Below is a small trained network, with its code and all its weights. Each question gives an input and a class and asks what happens when units are switched off, that is, made to give their printed mean instead of their output.

import numpy as np


def w(rows, s, z=0):
    codes = np.array(rows[::2]) - 128.0
    scale = np.full(codes.shape[1], s)
    scale[-1] = z or s
    return codes * scale


def norm(h):
    return h / np.sqrt((h * h).mean(-1, keepdims=True) + 1e-5)


def f(y):
    return np.maximum(y, 0)


def log_softmax(a):
    a = a - a.max(-1, keepdims=True)
    return a - np.log(np.exp(a).sum(-1, keepdims=True))


def net(x, mask):
    res = np.array(x, float).reshape(1, 6) / 4 @ E
    u = 0
    for l in range(2):
        y = f(norm(res) @ A[l][:, :-1].T + A[l][:, -1])
        res = res + np.where(mask[u : u + 9], y, B[l][:, -1]) @ B[l][:, :-1]
        u += 9
    return log_softmax(norm(res)[-1] @ U[:, :-1].T + U[:, -1])


A, B = {}, {}
E = w([
[88,141,92,162,120,102,144],'x0',
[62,39,104,169,154,198,21],'x1',
[3,109,186,34,23,78,148],'x2',
[113,67,199,202,168,221,250],'x3',
[128,123,132,124,132,130,128],'x4',
[212,8,105,210,35,81,135],'x5',
],0.0045)
A[0] = w([
[201,23,120,95,94,56,221,80],'0.n0',
[85,86,181,147,63,205,242,31],'0.n1',
[40,104,103,57,65,152,167,87],'0.n2',
[71,112,159,42,64,135,183,3],'0.n3',
[211,112,168,123,120,2,211,92],'0.n4',
[127,114,98,111,173,101,89,146],'0.n5',
[144,44,136,166,78,109,122,34],'0.n6',
[116,63,154,44,72,97,197,79],'0.n7',
[96,54,142,92,70,140,126,119],'0.n8',
],0.0072,0.0047)
B[0] = w([
[149,149,130,154,48,154,151,241],'0.n0',
[110,30,110,2,164,130,219,254],'0.n1',
[182,134,235,196,166,135,31,237],'0.n2',
[84,169,190,157,193,32,106,210],'0.n3',
[117,216,92,124,111,203,79,246],'0.n4',
[143,59,158,138,81,125,200,188],'0.n5',
[148,134,104,142,42,100,165,189],'0.n6',
[117,138,146,185,143,76,146,229],'0.n7',
[165,128,138,179,141,102,72,223],'0.n8',
],0.0069,0.0039)
A[1] = w([
[80,254,151,84,175,167,164,5],'1.n0',
[149,77,137,218,77,98,99,244],'1.n1',
[98,30,161,155,135,178,70,83],'1.n2',
[218,169,83,199,174,175,144,180],'1.n3',
[91,100,163,147,160,216,200,71],'1.n4',
[83,101,173,120,41,95,163,132],'1.n5',
[140,152,112,101,86,79,44,249],'1.n6',
[88,148,94,143,53,201,122,187],'1.n7',
[43,143,161,72,224,156,80,69],'1.n8',
],0.0089,0.0022)
B[1] = w([
[162,129,142,173,56,228,119,223],'1.n0',
[168,173,137,128,177,182,121,255],'1.n1',
[48,205,77,95,58,123,97,215],'1.n2',
[52,124,216,120,141,34,89,248],'1.n3',
[136,102,71,58,112,76,161,215],'1.n4',
[157,163,129,154,204,118,79,201],'1.n5',
[72,35,109,81,161,129,254,235],'1.n6',
[164,132,110,128,119,202,108,171],'1.n7',
[238,125,75,201,117,123,118,229],'1.n8',
],0.0089,0.0064)
U = w([
[86,114,234,148,195,9,67,104],'0',
[231,101,88,182,82,197,123,53],'1',
[99,18,86,2,150,80,251,90],'2',
[91,152,119,99,75,164,115,254],'3',
],0.0099,0.0044)

Each question gives the input, the list of numbers given to net, and the class t.
The units are the neurons (one row each of A and B). Each row of codes is followed by its name. A weight is (code - 128) times the scale printed after its matrix; where a second scale follows, it is the last column's (A, B and U).
mask holds one flag per neuron, layer by layer. A switched-off neuron (its flag False) gives its mean, the last column of its row in B, instead of its output. The means were averaged over made-up inputs and are rounded, as every weight is.
A unit's drop is (log p(t) with every unit on - log p(t) with that unit switched off) / (log p(t) with every unit on - log p(t) with every unit switched off).
The circuit of an input: a set's keep is (log p(t) with only the set's units on - log p(t) with every unit switched off) / (log p(t) with every unit on - log p(t) with every unit switched off). Starting from the 12 units with the biggest drops (on a tie, the unit counted first), units are removed one at a time, each time the one whose removal leaves the highest keep (on an exact tie, the one counted first), for as long as the keep stays at least 0.8.
circuit, biggest first: the units of the circuit, biggest drop first
unit that matters most: the unit with the biggest drop
top k neurons: the k neurons with the biggest drops, biggest first
top k neurons in layer l: the k neurons of layer l with the biggest drops, biggest first
input [7,6,-8,8,5,5], class 0: top 3 neurons => 1.n3, 1.n6, 1.n0
input [5,4,6,8,3,-5], class 2: unit that matters most => 0.n1
input [-6,-4,-2,4,6,0], class 2: top 3 neurons => 1.n4, 0.n1, 1.n8
input [4,2,5,-5,6,-6], class 1: top 2 neurons => 1.n8, 1.n3
input [2,-1,1,5,2,-7], class 1: top 3 neurons => 1.n8, 1.n0, 1.n6
input [6,4,8,-2,-8,-8], class 0: top 2 neurons in layer 1 => 1.n1, 1.n7
input [8,6,-2,1,0,-1], class 3: top 2 neurons => 1.n2, 0.n1
input [-6,0,-1,-7,4,-6], class 2: top 4 neurons => 1.n6, 0.n4, 0.n5, 1.n1
input [4,5,-8,2,-7,8], class 0: top 2 neurons => 1.n3, 1.n0
input [5,2,6,4,3,-6], class 0: top 3 neurons => 0.n3, 0.n2, 0.n4
input [5,-5,1,-4,-3,-5], class 1: circuit, biggest first => 1.n0, 1.n3
input [-8,-3,-8,-8,-3,3], class 0: top 2 neurons in layer 1 => 1.n3, 1.n4
input [6,-3,-5,7,-8,4], class 2: top 3 neurons => 0.n1, 1.n4, 0.n2
input [5,1,-4,-8,7,-1], class 2: unit that matters most => 1.n6
input [8,-7,-3,1,-6,1], class 3: top 3 neurons => 0.n4, 1.n3, 1.n8
input [-3,-7,-4,-1,-3,6], class 3: top 3 neurons => 0.n4, 1.n3, 1.n8
input [4,-2,-8,1,-5,-7], class 0: top 2 neurons => 1.n3, 0.n4
input [0,6,3,5,-8,-6], class 1: top 3 neurons in layer 1 => 1.n8, 1.n3, 1.n6
input [2,8,-2,7,-3,5], class 3: top 3 neurons in layer 1 => 1.n2, 1.n6, 1.n8
input [4,-8,7,6,5,-8], class 1: top 2 neurons => 1.n0, 1.n3
input [-4,-8,-8,-1,0,-3], class 0: circuit, biggest first => 1.n3
input [4,2,7,-7,6,8], class 1: top 3 neurons in layer 1 => 1.n3, 1.n1, 1.n4
input [-6,-1,6,-7,-1,0], class 2: top 2 neurons in layer 1 => 1.n6, 1.n3
input [7,4,5,-1,-8,-8], class 1: top 2 neurons in layer 1 => 1.n8, 1.n3
input [-8,3,-3,1,7,-5], class 1: top 3 neurons in layer 1 => 1.n8, 1.n0, 1.n6
input [-5,2,-8,7,1,-3], class 0: top 2 neurons in layer 1 => 1.n3, 1.n6
